Below are the code and all the weights of a small trained network. Each question names an input and a target symbol and asks about switching units off, where a switched-off unit gives its printed mean instead of its output.

import numpy as np


def w(rows, s, z=0):
    codes = np.array(rows[::2]) - 128.0
    scale = np.full(codes.shape[1], s)
    scale[-1] = z or s
    return codes * scale


def norm(h):
    return h / np.sqrt((h * h).mean(-1, keepdims=True) + 1e-5)


def f(y):
    return y / 2 * (1 + np.tanh(0.7978845608 * (y + 0.044715 * y**3)))


def softmax(a):
    e = np.exp(a - a.max(-1, keepdims=True))
    return e / e.sum(-1, keepdims=True)


def log_softmax(a):
    a = a - a.max(-1, keepdims=True)
    return a - np.log(np.exp(a).sum(-1, keepdims=True))


def net(x, mask):
    ids = ['ΛΞαβγδεηψω'.index(c) for c in x.split()]
    T = len(ids)
    res = E[ids] + P[:T]
    r = norm(res)
    for j in range(3):
        rows = slice(2 * j, 2 * j + 2)
        q, k, v = (r @ M[0][rows].T for M in (Q, K, V))
        z = softmax(np.where(np.tri(T) > 0, q @ k.T / 2**0.5, -1e9)) @ v
        o = O[0][rows]
        res = res + np.where(mask[j], z, o[:, -1]) @ o[:, :-1]
    y = f(norm(res) @ A[0][:, :-1].T + A[0][:, -1])
    res = res + np.where(mask[3:11], y, B[0][:, -1]) @ B[0][:, :-1]
    return log_softmax(norm(res)[-1] @ U[:, :-1].T + U[:, -1])


Q, K, V, O, A, B = {}, {}, {}, {}, {}, {}
E = w([
[182,74,156,75,115],'Λ',
[112,93,81,210,142],'Ξ',
[137,53,103,114,62],'α',
[80,51,71,206,77],'β',
[155,7,135,76,203],'γ',
[252,172,89,149,154],'δ',
[69,99,166,95,202],'ε',
[123,102,54,67,175],'η',
[156,71,195,202,131],'ψ',
[157,107,137,82,227],'ω',
],0.02)
P = w([
[177,2,94,173,205],'0',
[147,59,107,154,192],'1',
[138,88,118,138,160],'2',
[132,114,136,107,111],'3',
[128,108,143,84,67],'4',
[125,113,150,75,41],'5',
],0.0085)
Q[0] = w([
[104,186,108,117,134],'head 1',
[58,89,117,93,136],'head 1',
[95,155,150,130,132],'head 2',
[159,179,200,179,138],'head 2',
[149,174,121,155,215],'head 3',
[60,2,121,147,136],'head 3',
],0.026)
K[0] = w([
[125,78,83,212,126],'head 1',
[100,95,119,86,124],'head 1',
[114,83,121,204,142],'head 2',
[75,108,164,205,140],'head 2',
[197,79,101,108,177],'head 3',
[57,57,252,148,93],'head 3',
],0.025)
V[0] = w([
[17,139,145,61,173],'head 1',
[146,146,20,66,161],'head 1',
[165,215,84,149,104],'head 2',
[41,137,5,49,155],'head 2',
[90,137,62,35,146],'head 3',
[38,169,85,137,148],'head 3',
],0.029)
O[0] = w([
[103,62,185,88,174,69],'head 1',
[191,63,33,66,136,200],'head 1',
[228,156,64,164,103,11],'head 2',
[114,7,28,183,92,95],'head 2',
[199,76,162,172,88,52],'head 3',
[102,57,99,182,94,5],'head 3',
],0.018,0.016)
A[0] = w([
[101,62,121,108,239,95],'neuron 1',
[35,101,253,189,162,176],'neuron 2',
[199,179,101,74,139,251],'neuron 3',
[146,195,217,163,65,78],'neuron 4',
[17,112,183,68,65,132],'neuron 5',
[111,207,120,69,131,169],'neuron 6',
[50,192,163,152,85,110],'neuron 7',
[93,123,229,57,43,80],'neuron 8',
],0.022,0.0027)
B[0] = w([
[115,239,154,67,68,210],'neuron 1',
[28,28,77,112,178,219],'neuron 2',
[224,74,79,97,160,227],'neuron 3',
[123,156,30,166,186,168],'neuron 4',
[244,96,184,190,4,240],'neuron 5',
[121,103,236,193,134,252],'neuron 6',
[85,215,47,135,88,185],'neuron 7',
[164,83,190,206,226,211],'neuron 8',
],0.026,0.017)
U = w([
[164,144,182,198,148,3],'Λ',
[75,190,98,119,156,92],'Ξ',
[115,111,60,111,88,220],'α',
[108,74,183,72,147,92],'β',
[102,60,90,85,181,250],'γ',
[98,155,98,168,74,156],'δ',
[163,116,166,19,112,134],'ε',
[97,211,136,56,135,255],'η',
[195,173,94,79,173,195],'ψ',
[249,168,137,145,77,56],'ω',
],0.014,0.0034)

Each question gives the input, a string of symbols that net reads in full, and the target symbol t.
The units are the heads (2 rows each of Q, K, V and O) and the neurons (one row each of A and B). Each row of codes is followed by its name. A weight is (code - 128) times the scale printed after its matrix; where a second scale follows, it is the last column's (O, A, B and U).
mask holds one flag per unit, heads first, then neurons. A switched-off unit (its flag False) gives its mean, the last column of its rows in O or B, instead of its output. The means were averaged over made-up inputs and are rounded, as every weight is.
A unit's drop is (log p(t) with every unit on - log p(t) with that unit switched off) / (log p(t) with every unit on - log p(t) with every unit switched off).
The circuit of an input: a set's keep is (log p(t) with only the set's units on - log p(t) with every unit switched off) / (log p(t) with every unit on - log p(t) with every unit switched off). Starting from all 11 units, units are removed one at a time, each time the one whose removal leaves the highest keep (on an exact tie, the one counted first), for as long as the keep stays at least 0.8.
units of the circuit, in order: the units of the circuit, biggest drop first
k most important neurons: the k neurons with the biggest drops, biggest first
heads that matter: for each layer, one digit per head in row order, 1 if its drop is at least 0.15 and else 0, layers parted by /
input η α η β, target α: heads that matter	010
input δ α ω ω α β, target ε: units of the circuit, in order	[head 1; neuron 1]
input Λ ψ Λ η, target γ: heads that matter	110
input α η β δ δ, target ψ: units of the circuit, in order	[neuron 5; head 1]
input ε Ξ β η γ, target γ: heads that matter	110
input Λ α ω β Λ, target Λ: 2 most important neurons	[neuron 5; neuron 8]
input α β β, target α: heads that matter	011
input α δ δ ε δ, target γ: heads that matter	110
input β ε β, target β: units of the circuit, in order	[head 1]
input δ Ξ Λ ψ ε α, target β: 2 most important neurons	[neuron 2; neuron 5]
input β α η β, target γ: 2 most important neurons	[neuron 5; neuron 7]
input ε α β δ ε α, target γ: heads that matter	111
input ψ Λ Ξ, target η: heads that matter	001
input δ ω ε, target γ: heads that matter	101
input δ Λ β Λ α, target Λ: heads that matter	010
input α ε δ α ω δ, target ψ: heads that matter	101
input Λ Ξ δ α, target ψ: 3 most important neurons	[neuron 5; neuron 4; neuron 3]
input δ α β α, target ψ: heads that matter	110
input α α ω, target ε: heads that matter	100
input α ε δ, target γ: 2 most important neurons	[neuron 5; neuron 1]
input ψ α β ε β, target γ: most important neuron	[neuron 2]
input β ε α α, target β: 2 most important neurons	[neuron 2; neuron 1]
input α ε Ξ, target β: 2 most important neurons	[neuron 1; neuron 5]
